Below is a small trained network, with its code and all its weights. Each question gives an input and a class and asks what happens when units are switched off, that is, made to give their printed mean instead of their output.

import numpy as np


def w(rows, s, z=0):
    codes = np.array(rows[::2]) - 128.0
    scale = np.full(codes.shape[1], s)
    scale[-1] = z or s
    return codes * scale


def f(y):
    return y / 2 * (1 + np.tanh(0.7978845608 * (y + 0.044715 * y**3)))


def log_softmax(a):
    a = a - a.max(-1, keepdims=True)
    return a - np.log(np.exp(a).sum(-1, keepdims=True))


def net(x, mask):
    res = np.array(x, float).reshape(1, 6) / 4 @ E
    y = f(res @ A[0][:, :-1].T + A[0][:, -1])
    res = res + np.where(mask, y, B[0][:, -1]) @ B[0][:, :-1]
    return log_softmax(res[-1] @ U[:, :-1].T + U[:, -1])


A, B = {}, {}
E = w([
[102,129,79,39,68,123,155,108,149,166,152,79],'x0',
[175,86,128,232,194,183,137,77,129,235,188,211],'x1',
[217,120,180,130,109,141,33,209,107,135,46,255],'x2',
[103,135,138,141,107,165,76,180,87,121,95,183],'x3',
[21,210,98,162,170,198,149,122,122,160,99,123],'x4',
[200,67,154,192,113,83,108,119,137,165,155,153],'x5',
],0.0087)
A[0] = w([
[44,174,123,92,117,134,120,158,121,88,100,70,4],'n0',
[170,80,121,56,95,63,163,73,148,135,192,23,214],'n1',
[126,118,136,145,108,70,147,126,131,102,148,69,213],'n2',
[126,111,139,106,118,108,125,98,119,150,133,95,33],'n3',
[72,121,127,155,159,181,143,107,102,115,206,109,4],'n4',
[54,165,120,186,186,152,210,45,154,204,186,74,152],'n5',
[37,174,120,10,109,128,148,151,130,88,91,69,221],'n6',
],0.014,0.0012)
B[0] = w([
[109,125,155,19,109,194,82,119,143,53,70,143,198],'n0',
[213,154,139,139,78,37,215,148,138,150,254,135,232],'n1',
[147,131,93,39,78,163,139,101,139,191,156,157,170],'n2',
[141,135,143,135,138,59,161,127,119,67,120,110,148],'n3',
[83,167,96,186,177,145,134,127,136,190,83,126,176],'n4',
[53,68,75,217,247,150,136,70,95,127,129,77,252],'n5',
[3,180,138,34,56,162,100,112,146,111,30,101,236],'n6',
],0.0095,0.024)
U = w([
[100,95,54,192,225,172,168,46,136,135,123,24,134],'0',
[252,78,177,207,144,174,2,232,119,102,71,190,253],'1',
[91,162,115,44,61,165,134,111,169,49,70,31,107],'2',
[214,119,115,110,59,66,190,126,164,112,177,61,31],'3',
],0.0067,0.0039)

Each question gives the input, the list of numbers given to net, and the class t.
The units are the neurons (one row each of A and B). Each row of codes is followed by its name. A weight is (code - 128) times the scale printed after its matrix; where a second scale follows, it is the last column's (A, B and U).
mask holds one flag per neuron, in row order. A switched-off neuron (its flag False) gives its mean, the last column of its row in B, instead of its output. The means were averaged over made-up inputs and are rounded, as every weight is.
A unit's drop is (log p(t) with every unit on - log p(t) with that unit switched off) / (log p(t) with every unit on - log p(t) with every unit switched off).
The circuit of an input: a set's keep is (log p(t) with only the set's units on - log p(t) with every unit switched off) / (log p(t) with every unit on - log p(t) with every unit switched off). Starting from all 7 units, units are removed one at a time, each time the one whose removal leaves the highest keep (on an exact tie, the one counted first), for as long as the keep stays at least 0.8.
units of the circuit, in order: the units of the circuit, biggest drop first
unit that matters most: the unit with the biggest drop
top k neurons: the k neurons with the biggest drops, biggest first
drop when u is switched off: that unit's drop, to one decimal
input [-6,-2,4,0,3,-2], class 1: units of the circuit, in order => (n6; n5)
input [-1,-3,7,-8,4,8], class 1: units of the circuit, in order => (n5; n6; n1)
input [-4,3,1,2,-8,0], class 1: unit that matters most => n5
input [1,3,1,1,-3,7], class 1: units of the circuit, in order => (n5; n1; n6)
input [5,3,4,3,-3,-2], class 1: units of the circuit, in order => (n6; n5; n1)
input [8,4,7,-1,8,4], class 1: top 4 neurons => (n5; n6; n1; n4)
input [-3,-6,7,-7,5,5], class 1: top 3 neurons => (n6; n5; n1)
input [2,0,4,8,3,-1], class 1: units of the circuit, in order => (n6; n5)
input [0,1,-1,0,-2,3], class 3: top 2 neurons => (n5; n6)
input [-1,2,4,8,-2,-7], class 1: top 2 neurons => (n6; n5)
input [-2,-5,4,-1,1,6], class 1: drop when n1 is switched off => 0.3
input [0,0,2,-7,1,5], class 3: drop when n5 is switched off => 0.5
input [-3,2,-4,2,-5,6], class 3: drop when n5 is switched off => 0.2
input [2,8,5,4,3,8], class 1: units of the circuit, in order => (n5)
input [6,-2,0,-4,-7,0], class 3: drop when n5 is switched off => 0.0
